Here is a tiny trained network, its code and every weight. The questions are about switching its units off for an input and a class, where a switched-off unit gives its printed mean instead of its output.

import numpy as np


def w(rows, s, z=0):
    codes = np.array(rows[::2]) - 128.0
    scale = np.full(codes.shape[1], s)
    scale[-1] = z or s
    return codes * scale


def f(y):
    return y / 2 * (1 + np.tanh(0.7978845608 * (y + 0.044715 * y**3)))


def log_softmax(a):
    a = a - a.max(-1, keepdims=True)
    return a - np.log(np.exp(a).sum(-1, keepdims=True))


def net(x, mask):
    res = np.array(x, float).reshape(1, 6) / 4 @ E
    y = f(res @ A[0][:, :-1].T + A[0][:, -1])
    res = res + np.where(mask, y, B[0][:, -1]) @ B[0][:, :-1]
    return log_softmax(res[-1] @ U[:, :-1].T + U[:, -1])


A, B = {}, {}
E = w([
[101,71,181,74,201,69,197],'x0',
[132,104,127,114,143,152,85],'x1',
[255,169,159,129,190,143,115],'x2',
[129,128,130,126,131,132,119],'x3',
[52,200,184,63,147,103,91],'x4',
[169,108,108,62,73,35,58],'x5',
],0.0097)
A[0] = w([
[55,162,157,195,164,230,215,125],'N0',
[70,200,167,77,151,136,77,200],'N1',
[29,76,99,107,98,141,134,77],'N2',
[50,68,74,139,121,108,122,100],'N3',
[137,52,198,96,182,127,160,216],'N4',
[171,123,119,71,31,24,113,20],'N5',
[161,46,69,200,112,124,118,129],'N6',
[111,83,137,54,184,75,165,191],'N7',
[241,178,169,97,177,95,110,42],'N8',
[174,2,82,221,109,66,128,246],'N9',
[218,133,173,120,140,116,128,68],'N10',
[151,152,68,161,130,87,182,128],'N11',
[177,142,77,92,81,22,138,133],'N12',
[129,179,90,127,111,227,47,229],'N13',
[133,54,181,133,166,89,141,125],'N14',
[160,66,52,88,155,95,65,201],'N15',
[172,22,78,167,134,195,205,206],'N16',
[216,177,184,158,238,135,118,215],'N17',
[145,217,88,147,52,125,86,255],'N18',
],0.0072,0.0014)
B[0] = w([
[150,66,2,101,191,154,106,245],'N0',
[121,241,188,227,193,90,156,209],'N1',
[185,216,151,27,48,171,194,210],'N2',
[99,111,141,26,28,208,242,199],'N3',
[140,90,88,197,56,57,181,210],'N4',
[99,109,26,113,192,165,75,230],'N5',
[158,198,190,157,134,143,200,213],'N6',
[171,125,48,240,135,47,199,226],'N7',
[108,171,123,36,92,169,197,217],'N8',
[65,210,203,177,168,133,159,254],'N9',
[147,131,116,110,72,155,143,177],'N10',
[102,143,192,115,135,161,60,149],'N11',
[79,131,80,105,194,202,92,210],'N12',
[155,84,93,234,76,49,189,233],'N13',
[142,89,150,196,50,48,101,183],'N14',
[27,191,102,163,185,173,136,197],'N15',
[63,254,132,165,171,135,157,251],'N16',
[95,158,77,66,42,209,194,244],'N17',
[153,82,120,208,156,56,211,231],'N18',
],0.0058,0.0065)
U = w([
[90,109,20,104,254,181,94,94],'0',
[149,153,151,45,16,192,163,77],'1',
[86,225,236,155,214,121,121,79],'2',
[131,130,132,137,154,138,119,253],'3',
[207,72,108,189,94,58,141,89],'4',
[125,138,142,127,159,144,121,211],'5',
[169,41,231,108,164,158,77,104],'6',
[206,48,246,68,152,165,7,8],'7',
],0.0082,0.0058)

Each question gives the input, the list of numbers given to net, and the class t.
The units are the neurons (one row each of A and B). Each row of codes is followed by its name. A weight is (code - 128) times the scale printed after its matrix; where a second scale follows, it is the last column's (A, B and U).
mask holds one flag per neuron, in row order. A switched-off neuron (its flag False) gives its mean, the last column of its row in B, instead of its output. The means were averaged over made-up inputs and are rounded, as every weight is.
A unit's drop is (log p(t) with every unit on - log p(t) with that unit switched off) / (log p(t) with every unit on - log p(t) with every unit switched off).
The circuit of an input: a set's keep is (log p(t) with only the set's units on - log p(t) with every unit switched off) / (log p(t) with every unit on - log p(t) with every unit switched off). Starting from the 12 units with the biggest drops (on a tie, the unit counted first), units are removed one at a time, each time the one whose removal leaves the highest keep (on an exact tie, the one counted first), for as long as the keep stays at least 0.8.
units of the circuit, in order: the units of the circuit, biggest drop first
most important unit: the unit with the biggest drop
top k neurons: the k neurons with the biggest drops, biggest first
drop when u is switched off: that unit's drop, to one decimal
input [7,-6,-2,5,4,-8], class 0: most important unit => N0
input [5,5,-2,-5,3,6], class 0: top 4 neurons => [N5 N12 N15 N13]
input [7,-3,2,3,6,2], class 4: units of the circuit, in order => [N7 N4]
input [7,-6,-2,-2,-8,4], class 2: units of the circuit, in order => [N9 N16]
input [-8,-2,3,-4,6,2], class 4: units of the circuit, in order => [N13 N18]
input [-5,-5,-2,-8,-8,-4], class 2: units of the circuit, in order => [N16 N9]
input [6,-1,8,2,1,7], class 1: top 2 neurons => [N8 N17]
input [1,-5,5,-2,3,-6], class 0: top 2 neurons => [N0 N2]
input [2,4,-7,-3,-8,-4], class 2: top 4 neurons => [N16 N9 N17 N6]
input [-3,2,-7,-4,-6,-3], class 1: top 3 neurons => [N3 N2 N1]
input [-7,4,2,1,3,4], class 4: top 2 neurons => [N13 N18]
input [-4,8,-1,1,-8,5], class 2: top 2 neurons => [N9 N6]
input [5,-5,7,-7,-1,-2], class 1: top 2 neurons => [N17 N8]
input [-8,5,-2,8,-2,-6], class 4: units of the circuit, in order => [N13]
input [5,4,-5,3,0,8], class 0: top 3 neurons => [N5 N12 N15]
input [7,6,4,3,-2,0], class 4: top 2 neurons => [N4 N7]
input [6,-5,-8,2,-7,-5], class 1: top 3 neurons => [N3 N2 N1]
input [-8,7,1,-7,-1,8], class 0: top 2 neurons => [N5 N15]
input [8,8,3,-7,5,-6], class 3: top 3 neurons => [N13 N17 N18]
input [4,-1,-7,-8,-8,-6], class 2: units of the circuit, in order => [N16]
input [3,-3,-7,-8,-8,7], class 2: top 2 neurons => [N9 N6]
input [6,-5,7,-5,6,6], class 1: top 3 neurons => [N8 N17 N10]
input [-2,1,1,0,-7,-2], class 2: units of the circuit, in order => [N16 N9]
input [8,-4,3,4,7,8], class 0: drop when N12 is switched off => 0.6
input [4,6,7,4,-8,1], class 2: drop when N9 is switched off => 0.6
input [6,4,-7,-4,-8,-2], class 2: drop when N9 is switched off => 0.7
input [0,-2,3,4,3,4], class 0: drop when N2 is switched off => 0.2
input [8,2,-6,-2,4,5], class 4: units of the circuit, in order => [N7]
input [-5,-5,7,-3,-3,1], class 1: units of the circuit, in order => [N17 N8]
